Below is a small trained network, with its code and all its weights. Each question gives an input and a class and asks what happens when units are switched off, that is, made to give their printed mean instead of their output.

import numpy as np


def w(rows, s, z=0):
    codes = np.array(rows[::2]) - 128.0
    scale = np.full(codes.shape[1], s)
    scale[-1] = z or s
    return codes * scale


def f(y):
    return y / 2 * (1 + np.tanh(0.7978845608 * (y + 0.044715 * y**3)))


def log_softmax(a):
    a = a - a.max(-1, keepdims=True)
    return a - np.log(np.exp(a).sum(-1, keepdims=True))


def net(x, mask):
    res = np.array(x, float).reshape(1, 8) / 4 @ E
    y = f(res @ A[0][:, :-1].T + A[0][:, -1])
    res = res + np.where(mask, y, B[0][:, -1]) @ B[0][:, :-1]
    return log_softmax(res[-1] @ U[:, :-1].T + U[:, -1])


A, B = {}, {}
E = w([
[90,86,50],'x0',
[128,128,127],'x1',
[128,128,128],'x2',
[128,128,128],'x3',
[127,128,128],'x4',
[6,162,158],'x5',
[127,128,128],'x6',
[113,58,198],'x7',
],0.019)
A[0] = w([
[183,191,182,253],'n0',
[37,114,165,67],'n1',
[101,247,74,116],'n2',
[21,131,171,96],'n3',
[181,66,123,142],'n4',
[215,184,221,198],'n5',
[193,129,67,106],'n6',
[126,170,165,148],'n7',
[112,149,48,147],'n8',
[117,178,178,184],'n9',
[236,157,70,226],'n10',
[73,66,79,2],'n11',
[127,183,211,161],'n12',
[201,40,120,150],'n13',
[107,99,159,93],'n14',
[131,67,156,219],'n15',
],0.016,0.0079)
B[0] = w([
[229,187,149,225],'n0',
[152,167,58,197],'n1',
[33,129,216,209],'n2',
[133,186,27,218],'n3',
[125,76,178,202],'n4',
[228,205,155,252],'n5',
[196,46,73,199],'n6',
[98,150,174,169],'n7',
[85,63,99,187],'n8',
[61,213,142,190],'n9',
[221,125,49,254],'n10',
[173,148,129,169],'n11',
[66,246,131,212],'n12',
[123,38,208,233],'n13',
[121,138,110,155],'n14',
[165,154,177,196],'n15',
],0.013,0.022)
U = w([
[201,175,62,254],'0',
[179,129,238,52],'1',
[46,191,193,125],'2',
[118,198,115,78],'3',
[147,57,67,57],'4',
[120,20,199,199],'5',
[9,110,82,92],'6',
],0.014,0.0052)

Each question gives the input, the list of numbers given to net, and the class t.
The units are the neurons (one row each of A and B). Each row of codes is followed by its name. A weight is (code - 128) times the scale printed after its matrix; where a second scale follows, it is the last column's (A, B and U).
mask holds one flag per neuron, in row order. A switched-off neuron (its flag False) gives its mean, the last column of its row in B, instead of its output. The means were averaged over made-up inputs and are rounded, as every weight is.
A unit's drop is (log p(t) with every unit on - log p(t) with that unit switched off) / (log p(t) with every unit on - log p(t) with every unit switched off).
The circuit of an input: a set's keep is (log p(t) with only the set's units on - log p(t) with every unit switched off) / (log p(t) with every unit on - log p(t) with every unit switched off). Starting from the 12 units with the biggest drops (on a tie, the unit counted first), units are removed one at a time, each time the one whose removal leaves the highest keep (on an exact tie, the one counted first), for as long as the keep stays at least 0.8.
units of the circuit, in order: the units of the circuit, biggest drop first
unit that matters most: the unit with the biggest drop
k most important neurons: the k neurons with the biggest drops, biggest first
drop of u: that unit's drop, to one decimal
input [3,-4,3,-4,5,-1,6,8], class 5: units of the circuit, in order -> (n5)
input [1,1,-6,5,3,7,6,4], class 0: 3 most important neurons -> (n3, n1, n2)
input [-2,3,-6,0,1,-3,8,1], class 1: 2 most important neurons -> (n3, n1)
input [0,-7,-5,8,-8,-8,1,8], class 1: 3 most important neurons -> (n5, n15, n8)
input [1,6,2,-2,-5,6,8,-7], class 6: 2 most important neurons -> (n5, n8)
input [-1,3,-5,-8,-1,4,6,0], class 2: 4 most important neurons -> (n10, n5, n6, n0)
input [0,0,2,2,-1,1,3,1], class 3: 2 most important neurons -> (n10, n2)
input [-3,-4,-5,7,-6,1,5,1], class 3: 4 most important neurons -> (n10, n2, n13, n6)
input [5,8,-2,-7,-3,8,-6,0], class 6: 3 most important neurons -> (n5, n10, n0)
input [-2,-5,8,-8,-3,7,-5,6], class 3: 2 most important neurons -> (n3, n1)
input [3,-3,-7,3,2,5,-4,-8], class 6: 2 most important neurons -> (n8, n5)
input [1,2,7,1,3,7,4,-8], class 6: drop of n6 -> 0.0
input [-5,-2,5,-2,-5,3,-3,-1], class 2: drop of n10 -> 0.4
input [8,-8,8,-3,-3,-5,1,2], class 5: unit that matters most -> n13
input [4,2,6,0,-6,0,7,-3], class 4: drop of n13 -> 0.1
